Below are the code and all the weights of a small trained network. Each question names an input and a class and asks about switching units off, where a switched-off unit gives its printed mean instead of its output.

import numpy as np


def w(rows, s, z=0):
    codes = np.array(rows[::2]) - 128.0
    scale = np.full(codes.shape[1], s)
    scale[-1] = z or s
    return codes * scale


def f(y):
    return y / 2 * (1 + np.tanh(0.7978845608 * (y + 0.044715 * y**3)))


def log_softmax(a):
    a = a - a.max(-1, keepdims=True)
    return a - np.log(np.exp(a).sum(-1, keepdims=True))


def net(x, mask):
    res = np.array(x, float).reshape(1, 4) / 4 @ E
    y = f(res @ A[0][:, :-1].T + A[0][:, -1])
    res = res + np.where(mask, y, B[0][:, -1]) @ B[0][:, :-1]
    return log_softmax(res[-1] @ U[:, :-1].T + U[:, -1])


A, B = {}, {}
E = w([
[146,78,205,68,139,154,111,162,236],'x0',
[160,138,148,105,229,88,149,34,113],'x1',
[113,104,7,88,155,97,73,106,150],'x2',
[165,53,123,159,128,19,155,186,115],'x3',
],0.011)
A[0] = w([
[115,177,156,105,95,191,120,90,142,63],'N0',
[103,135,96,159,114,123,173,97,112,13],'N1',
[129,113,123,135,176,56,212,126,166,84],'N2',
[150,99,151,72,116,149,164,136,146,64],'N3',
[132,133,139,135,186,104,141,55,85,103],'N4',
[165,130,151,64,177,98,129,86,122,121],'N5',
[120,199,178,177,115,97,205,145,113,153],'N6',
[132,143,171,138,144,107,191,85,131,127],'N7',
[129,135,184,165,103,106,204,144,140,79],'N8',
[194,47,112,160,125,54,141,192,117,71],'N9',
[154,148,156,137,122,141,181,143,126,86],'N10',
[159,171,127,113,208,103,140,112,135,100],'N11',
[116,115,74,94,122,126,113,127,147,39],'N12',
[117,131,149,106,164,121,123,116,115,16],'N13',
[104,88,134,155,209,160,171,105,135,36],'N14',
[151,122,176,81,124,119,96,148,161,16],'N15',
[91,216,124,89,115,207,67,76,141,56],'N16',
[148,152,85,73,133,90,62,128,111,68],'N17',
[126,65,156,83,180,177,144,142,185,113],'N18',
[116,154,107,120,48,165,80,182,165,92],'N19',
[96,127,106,156,107,153,108,180,161,45],'N20',
[141,129,166,85,151,123,105,152,189,21],'N21',
[147,167,142,138,111,155,80,89,144,28],'N22',
[127,149,84,140,10,140,129,145,94,104],'N23',
[103,92,69,74,150,129,99,137,162,168],'N24',
[174,139,139,126,167,124,105,93,126,225],'N25',
[174,160,102,167,132,139,131,123,75,35],'N26',
[88,182,120,167,135,127,152,136,31,59],'N27',
[151,100,129,127,112,53,136,153,131,2],'N28',
[111,69,106,159,65,132,148,179,136,114],'N29',
[134,110,181,102,125,122,100,103,199,125],'N30',
[92,132,105,104,129,192,114,99,139,31],'N31',
[148,70,148,75,108,160,80,147,165,118],'N32',
[139,134,198,170,137,205,156,123,109,135],'N33',
[157,99,77,92,160,151,88,150,107,33],'N34',
[144,94,77,121,159,116,46,125,179,103],'N35',
[173,95,152,108,169,122,135,66,125,63],'N36',
[176,113,167,123,107,176,201,145,114,125],'N37',
[120,117,164,100,111,101,111,121,167,39],'N38',
[192,77,138,137,97,100,150,128,113,29],'N39',
[75,99,144,147,65,142,105,147,139,32],'N40',
[66,146,39,171,169,122,117,120,159,214],'N41',
],0.012,0.0062)
B[0] = w([
[152,148,213,149,210,81,116,159,148,200],'N0',
[134,94,112,221,139,124,141,16,97,155],'N1',
[133,190,181,140,155,134,130,132,154,188],'N2',
[124,108,101,186,112,116,124,79,78,157],'N3',
[102,179,132,127,65,175,166,88,141,216],'N4',
[91,190,143,82,69,169,130,108,181,196],'N5',
[160,80,106,70,132,121,81,139,106,238],'N6',
[107,147,140,97,86,169,95,121,124,180],'N7',
[183,115,127,75,131,147,71,101,117,201],'N8',
[151,172,204,143,218,96,153,184,153,254],'N9',
[150,119,89,111,133,152,62,101,112,163],'N10',
[116,191,157,139,58,178,140,113,163,188],'N11',
[145,132,134,118,138,141,81,44,113,159],'N12',
[172,179,124,219,124,172,120,10,155,129],'N13',
[107,172,128,156,126,153,108,69,156,144],'N14',
[134,79,96,188,126,123,148,84,99,164],'N15',
[170,136,177,158,235,69,171,203,187,252],'N16',
[165,86,106,142,120,158,68,93,88,179],'N17',
[97,101,108,169,97,86,162,133,62,208],'N18',
[99,186,176,115,76,199,144,103,169,230],'N19',
[140,203,146,142,104,190,128,41,140,175],'N20',
[114,80,82,221,123,116,155,69,98,173],'N21',
[134,153,145,172,168,119,116,106,127,151],'N22',
[81,150,168,137,81,183,169,86,127,239],'N23',
[163,100,149,91,102,118,76,132,104,220],'N24',
[129,138,189,94,87,127,149,169,135,199],'N25',
[125,103,105,196,115,100,145,64,57,176],'N26',
[81,76,72,169,124,63,158,74,47,237],'N27',
[161,173,150,177,234,140,126,62,144,171],'N28',
[97,216,174,111,118,153,126,109,183,225],'N29',
[85,108,96,165,103,81,155,131,66,197],'N30',
[169,156,161,142,191,119,118,114,137,174],'N31',
[97,97,118,159,106,85,177,112,77,207],'N32',
[176,94,84,53,140,107,47,113,109,222],'N33',
[172,147,117,164,133,145,64,2,104,156],'N34',
[184,81,112,74,113,177,71,106,107,207],'N35',
[117,187,179,162,81,189,109,124,155,175],'N36',
[153,83,104,84,119,172,80,151,122,198],'N37',
[123,124,99,180,131,107,129,50,101,147],'N38',
[144,126,192,145,174,126,123,80,119,162],'N39',
[95,152,137,161,109,182,103,101,139,178],'N40',
[110,62,160,70,125,90,96,143,87,243],'N41',
],0.0094,0.011)
U = w([
[97,177,171,125,60,196,149,109,135,116],'0',
[184,62,128,84,129,141,1,118,92,91],'1',
[158,149,186,149,255,99,163,140,131,98],'2',
[87,69,108,187,96,94,201,100,53,111],'3',
[77,86,149,10,83,89,166,218,112,255],'4',
[141,103,46,101,151,153,163,148,185,105],'5',
[138,116,57,123,142,157,160,161,167,102],'6',
],0.012,0.016)

Each question gives the input, the list of numbers given to net, and the class t.
The units are the neurons (one row each of A and B). Each row of codes is followed by its name. A weight is (code - 128) times the scale printed after its matrix; where a second scale follows, it is the last column's (A, B and U).
mask holds one flag per neuron, in row order. A switched-off neuron (its flag False) gives its mean, the last column of its row in B, instead of its output. The means were averaged over made-up inputs and are rounded, as every weight is.
A unit's drop is (log p(t) with every unit on - log p(t) with that unit switched off) / (log p(t) with every unit on - log p(t) with every unit switched off).
The circuit of an input: a set's keep is (log p(t) with only the set's units on - log p(t) with every unit switched off) / (log p(t) with every unit on - log p(t) with every unit switched off). Starting from the 12 units with the biggest drops (on a tie, the unit counted first), units are removed one at a time, each time the one whose removal leaves the highest keep (on an exact tie, the one counted first), for as long as the keep stays at least 0.8.
circuit, biggest first: the units of the circuit, biggest drop first
most important unit: the unit with the biggest drop
top k neurons: the k neurons with the biggest drops, biggest first
drop when u is switched off: that unit's drop, to one decimal
input [-7,-7,-3,7], class 0: circuit, biggest first => [N29]
input [6,1,-6,6], class 1: top 3 neurons => [N8; N37; N16]
input [-1,-2,6,7], class 2: top 2 neurons => [N9; N28]
input [-7,0,-1,-6], class 3: top 2 neurons => [N27; N9]
input [7,2,-8,7], class 1: top 2 neurons => [N8; N37]
input [4,4,0,2], class 0: top 2 neurons => [N27; N5]
input [-2,-7,7,0], class 0: top 3 neurons => [N19; N23; N29]
input [7,-5,7,-8], class 2: top 4 neurons => [N16; N0; N31; N33]
input [0,3,-5,-6], class 2: top 2 neurons => [N16; N0]
input [-4,-7,-8,-8], class 1: top 2 neurons => [N33; N6]
input [3,1,-4,4], class 1: top 3 neurons => [N16; N8; N37]
input [-7,-2,-8,-6], class 1: top 2 neurons => [N33; N6]
input [-4,-2,-6,-6], class 1: top 3 neurons => [N33; N9; N6]
input [6,-3,-4,6], class 2: circuit, biggest first => [N9]
input [8,6,2,-8], class 2: top 2 neurons => [N16; N0]
input [-4,8,5,-7], class 0: top 3 neurons => [N4; N11; N5]
input [-1,-3,-4,3], class 1: drop when N11 is switched off => 0.1
input [5,-6,-3,-8], class 2: drop when N0 is switched off => 0.2
input [-4,6,-1,1], class 0: drop when N35 is switched off => 0.0
input [-2,6,-7,-1], class 1: most important unit => N33
input [5,1,-1,4], class 3: drop when N30 is switched off => 0.1
